Here is a tiny trained network, its code and every weight. The questions are about switching its units off for an input and a class, where a switched-off unit gives its printed mean instead of its output.

import numpy as np


def w(rows, s, z=0):
    codes = np.array(rows[::2]) - 128.0
    scale = np.full(codes.shape[1], s)
    scale[-1] = z or s
    return codes * scale


def f(y):
    return np.maximum(y, 0)


def log_softmax(a):
    a = a - a.max(-1, keepdims=True)
    return a - np.log(np.exp(a).sum(-1, keepdims=True))


def net(x, mask):
    res = np.array(x, float).reshape(1, 2) / 4 @ E
    y = f(res @ A[0][:, :-1].T + A[0][:, -1])
    res = res + np.where(mask, y, B[0][:, -1]) @ B[0][:, :-1]
    return log_softmax(res[-1] @ U[:, :-1].T + U[:, -1])


A, B = {}, {}
E = w([
[149,134,51,79],'x0',
[244,88,153,105],'x1',
],0.011)
A[0] = w([
[190,90,147,134,55],'neuron 1',
[135,162,135,118,116],'neuron 2',
[145,127,74,81,104],'neuron 3',
[194,47,167,71,82],'neuron 4',
[89,187,170,165,54],'neuron 5',
[114,187,247,185,65],'neuron 6',
[101,144,9,21,41],'neuron 7',
[42,176,96,163,85],'neuron 8',
[99,91,238,125,54],'neuron 9',
[103,81,151,140,255],'neuron 10',
[164,193,45,126,102],'neuron 11',
[122,121,173,154,216],'neuron 12',
[90,208,127,143,72],'neuron 13',
[16,183,79,130,99],'neuron 14',
],0.012,0.0075)
B[0] = w([
[180,25,231,169,172],'neuron 1',
[132,147,140,141,128],'neuron 2',
[82,186,167,67,180],'neuron 3',
[210,56,173,176,216],'neuron 4',
[113,99,202,121,169],'neuron 5',
[68,154,215,26,198],'neuron 6',
[48,105,180,49,217],'neuron 7',
[213,58,176,169,223],'neuron 8',
[28,128,233,72,170],'neuron 9',
[123,181,2,125,230],'neuron 10',
[87,202,201,65,185],'neuron 11',
[110,215,56,79,207],'neuron 12',
[168,54,175,165,173],'neuron 13',
[161,40,115,208,255],'neuron 14',
],0.0083,0.009)
U = w([
[180,33,182,180,54],'0',
[63,154,202,11,29],'1',
[149,197,63,130,253],'2',
],0.013,0.0072)

Each question gives the input, the list of numbers given to net, and the class t.
The units are the neurons (one row each of A and B). Each row of codes is followed by its name. A weight is (code - 128) times the scale printed after its matrix; where a second scale follows, it is the last column's (A, B and U).
mask holds one flag per neuron, in row order. A switched-off neuron (its flag False) gives its mean, the last column of its row in B, instead of its output. The means were averaged over made-up inputs and are rounded, as every weight is.
A unit's drop is (log p(t) with every unit on - log p(t) with that unit switched off) / (log p(t) with every unit on - log p(t) with every unit switched off).
The circuit of an input: a set's keep is (log p(t) with only the set's units on - log p(t) with every unit switched off) / (log p(t) with every unit on - log p(t) with every unit switched off). Starting from the 12 units with the biggest drops (on a tie, the unit counted first), units are removed one at a time, each time the one whose removal leaves the highest keep (on an exact tie, the one counted first), for as long as the keep stays at least 0.8.
units of the circuit, in order: the units of the circuit, biggest drop first
top k neurons: the k neurons with the biggest drops, biggest first
drop when u is switched off: that unit's drop, to one decimal
input [-4,1], class 1: units of the circuit, in order : (neuron 14)
input [2,-4], class 0: top 2 neurons : (neuron 14; neuron 8)
input [-8,6], class 1: top 2 neurons : (neuron 6; neuron 9)
input [2,3], class 2: units of the circuit, in order : (neuron 14; neuron 8; neuron 7; neuron 6)
input [-2,-3], class 2: top 2 neurons : (neuron 4; neuron 1)
input [3,-4], class 0: top 3 neurons : (neuron 14; neuron 12; neuron 8)
input [-5,-5], class 0: top 3 neurons : (neuron 14; neuron 8; neuron 7)
input [-6,-8], class 0: drop when neuron 8 is switched off : 0.3
input [2,-3], class 2: drop when neuron 6 is switched off : 0.1
input [6,-7], class 0: drop when neuron 8 is switched off : 0.3
